Below are the code and all the weights of a small trained network. Each question names an input and a target symbol and asks about switching units off, where a switched-off unit gives its printed mean instead of its output.

import numpy as np


def w(rows, s, z=0):
    codes = np.array(rows[::2]) - 128.0
    scale = np.full(codes.shape[1], s)
    scale[-1] = z or s
    return codes * scale


def norm(h):
    return h / np.sqrt((h * h).mean(-1, keepdims=True) + 1e-5)


def f(y):
    return np.maximum(y, 0)


def softmax(a):
    e = np.exp(a - a.max(-1, keepdims=True))
    return e / e.sum(-1, keepdims=True)


def log_softmax(a):
    a = a - a.max(-1, keepdims=True)
    return a - np.log(np.exp(a).sum(-1, keepdims=True))


def net(x, mask):
    ids = ['αδεξπτφω'.index(c) for c in x.split()]
    T = len(ids)
    res = E[ids] + P[:T]
    u = 0
    for l in range(3):
        r = norm(res)
        for j in range(2):
            rows = slice(2 * j, 2 * j + 2)
            q, k, v = (r @ M[l][rows].T for M in (Q, K, V))
            z = softmax(np.where(np.tri(T) > 0, q @ k.T / 2**0.5, -1e9)) @ v
            o = O[l][rows]
            res = res + np.where(mask[u + j], z, o[:, -1]) @ o[:, :-1]
        u += 2
        y = f(norm(res) @ A[l][:, :-1].T + A[l][:, -1])
        res = res + np.where(mask[u : u + 4], y, B[l][:, -1]) @ B[l][:, :-1]
        u += 4
    return log_softmax(norm(res)[-1] @ U[:, :-1].T + U[:, -1])


Q, K, V, O, A, B = {}, {}, {}, {}, {}, {}
E = w([
[202,84,82,214],'α',
[169,83,165,116],'δ',
[144,54,144,231],'ε',
[81,114,116,166],'ξ',
[174,122,19,251],'π',
[89,83,107,119],'τ',
[164,235,74,85],'φ',
[125,81,168,105],'ω',
],0.016)
P = w([
[181,128,152,129],'0',
[137,173,120,168],'1',
[171,128,136,120],'2',
[159,93,137,142],'3',
[121,118,22,139],'4',
[173,98,132,132],'5',
[172,67,134,152],'6',
[126,121,10,130],'7',
],0.013)
Q[0] = w([
[55,128,247,225],'0.h1',
[164,236,154,97],'0.h1',
[53,87,103,127],'0.h2',
[177,50,88,172],'0.h2',
],0.012)
K[0] = w([
[51,43,246,219],'0.h1',
[179,169,167,131],'0.h1',
[145,199,231,119],'0.h2',
[135,173,60,88],'0.h2',
],0.012)
V[0] = w([
[236,63,2,211],'0.h1',
[60,4,113,147],'0.h1',
[104,28,138,122],'0.h2',
[155,143,57,69],'0.h2',
],0.0051)
O[0] = w([
[81,170,254,90,255],'0.h1',
[136,178,213,61,170],'0.h1',
[143,169,90,144,143],'0.h2',
[66,94,122,176,131],'0.h2',
],0.0062,0.0072)
A[0] = w([
[137,83,68,108,96],'0.n1',
[121,19,93,82,137],'0.n2',
[8,147,148,82,254],'0.n3',
[182,94,67,145,65],'0.n4',
],0.015,0.0057)
B[0] = w([
[173,246,105,209,157],'0.n1',
[86,150,106,80,234],'0.n2',
[212,181,56,42,253],'0.n3',
[140,59,156,127,183],'0.n4',
],0.013,0.0056)
Q[1] = w([
[113,104,37,33],'1.h1',
[144,178,251,109],'1.h1',
[174,70,101,123],'1.h2',
[234,99,191,109],'1.h2',
],0.013)
K[1] = w([
[100,218,66,49],'1.h1',
[52,79,164,119],'1.h1',
[153,78,113,105],'1.h2',
[152,124,6,198],'1.h2',
],0.017)
V[1] = w([
[56,85,164,66],'1.h1',
[71,16,211,255],'1.h1',
[46,124,203,79],'1.h2',
[185,56,86,125],'1.h2',
],0.0075)
O[1] = w([
[117,159,124,104,63],'1.h1',
[157,103,52,36,77],'1.h1',
[9,196,130,115,3],'1.h2',
[165,133,142,120,222],'1.h2',
],0.012,0.0042)
A[1] = w([
[120,158,70,89,70],'1.n1',
[148,175,53,154,254],'1.n2',
[102,104,139,92,152],'1.n3',
[123,117,7,181,194],'1.n4',
],0.015,0.0016)
B[1] = w([
[123,94,103,209,175],'1.n1',
[159,80,209,249,252],'1.n2',
[165,80,167,172,166],'1.n3',
[108,184,230,19,252],'1.n4',
],0.012,0.004)
Q[2] = w([
[146,45,179,51],'2.h1',
[89,137,168,183],'2.h1',
[47,83,251,77],'2.h2',
[120,180,46,145],'2.h2',
],0.012)
K[2] = w([
[116,183,78,61],'2.h1',
[180,93,188,123],'2.h1',
[93,74,246,113],'2.h2',
[102,173,30,202],'2.h2',
],0.012)
V[2] = w([
[152,3,114,220],'2.h1',
[73,20,159,86],'2.h1',
[30,232,113,104],'2.h2',
[108,124,71,156],'2.h2',
],0.0056)
O[2] = w([
[130,122,137,183,162],'2.h1',
[128,55,168,149,125],'2.h1',
[246,102,162,149,1],'2.h2',
[119,168,207,185,72],'2.h2',
],0.011,0.0074)
A[2] = w([
[120,224,55,109,238],'2.n1',
[156,122,2,108,2],'2.n2',
[179,156,101,206,183],'2.n3',
[218,175,120,98,32],'2.n4',
],0.012,0.00088)
B[2] = w([
[216,105,57,43,191],'2.n1',
[129,216,124,139,217],'2.n2',
[33,2,98,125,210],'2.n3',
[100,176,140,140,253],'2.n4',
],0.014,0.005)
U = w([
[170,137,75,184,124],'α',
[68,97,174,61,118],'δ',
[80,100,32,100,101],'ε',
[70,160,150,155,255],'ξ',
[212,112,184,147,66],'π',
[128,253,145,113,140],'τ',
[113,67,107,172,143],'φ',
[139,173,237,121,121],'ω',
],0.019,0.0091)

Each question gives the input, a string of symbols that net reads in full, and the target symbol t.
The units are the heads (2 rows each of Q, K, V and O) and the neurons (one row each of A and B). Each row of codes is followed by its name. A weight is (code - 128) times the scale printed after its matrix; where a second scale follows, it is the last column's (O, A, B and U).
mask holds one flag per unit, layer by layer, with each layer's heads first. A switched-off unit (its flag False) gives its mean, the last column of its rows in O or B, instead of its output. The means were averaged over made-up inputs and are rounded, as every weight is.
A unit's drop is (log p(t) with every unit on - log p(t) with that unit switched off) / (log p(t) with every unit on - log p(t) with every unit switched off).
The circuit of an input: a set's keep is (log p(t) with only the set's units on - log p(t) with every unit switched off) / (log p(t) with every unit on - log p(t) with every unit switched off). Starting from the 12 units with the biggest drops (on a tie, the unit counted first), units are removed one at a time, each time the one whose removal leaves the highest keep (on an exact tie, the one counted first), for as long as the keep stays at least 0.8.
circuit, biggest first: the units of the circuit, biggest drop first
unit that matters most: the unit with the biggest drop
k most important neurons: the k neurons with the biggest drops, biggest first
top k neurons in layer l: the k neurons of layer l with the biggest drops, biggest first
which heads matter: for each layer, one digit per head in row order, 1 if its drop is at least 0.15 and else 0, layers parted by /
input τ τ π, target τ: which heads matter	10 / 10 / 10
input δ ξ ξ τ ε ε τ δ, target τ: 2 most important neurons	0.n3; 1.n2
input α φ ε π, target π: circuit, biggest first	1.n4; 1.h2
input ε τ δ ε ξ, target φ: circuit, biggest first	2.n3; 1.h1; 1.n2; 0.n3
input π φ π, target φ: circuit, biggest first	2.n3
input π δ α α φ τ, target φ: which heads matter	10 / 10 / 00
input δ ε δ π π τ ξ π, target ω: 4 most important neurons	1.n4; 0.n1; 1.n2; 0.n3
input δ ω ω δ ε, target δ: 3 most important neurons	1.n4; 0.n3; 0.n4
input δ ε δ δ δ ε τ α, target π: circuit, biggest first	0.n4; 1.h2
input δ τ π, target τ: 4 most important neurons	0.n3; 0.n4; 1.n4; 0.n1
input δ δ τ π δ φ δ ξ, target ξ: which heads matter	00 / 10 / 00
input δ τ ε, target τ: which heads matter	00 / 10 / 00
input δ τ τ δ ξ π φ π, target ξ: circuit, biggest first	1.h1; 0.n3
input δ ξ δ δ δ φ π α, target ξ: unit that matters most	0.h1
input ω δ τ δ δ δ, target δ: circuit, biggest first	0.n3; 1.h1
input π α τ ε π, target ω: 3 most important neurons	1.n4; 1.n2; 0.n3
input α δ ξ δ δ π ξ α, target π: which heads matter	00 / 11 / 00
input δ ξ π ε ξ, target φ: circuit, biggest first	1.h1; 2.n3; 1.n2; 0.n3
input ε δ ω φ π π, target φ: 3 most important neurons	0.n4; 0.n2; 1.n2
input ξ ω δ δ, target δ: 2 most important neurons	0.n3; 1.n2
input δ δ ε π, target π: unit that matters most	1.h1
input δ δ δ φ τ, target ξ: 2 most important neurons	1.n2; 1.n4
input ε ε α π π π δ φ, target ξ: which heads matter	00 / 00 / 00
input φ δ δ, target φ: which heads matter	10 / 00 / 00
input π ξ α π τ, target α: top 2 neurons in layer 1	1.n2; 1.n1
input φ τ ξ α ε, target ξ: which heads matter	01 / 10 / 00
input δ φ ε ε ω, target ξ: unit that matters most	0.h1
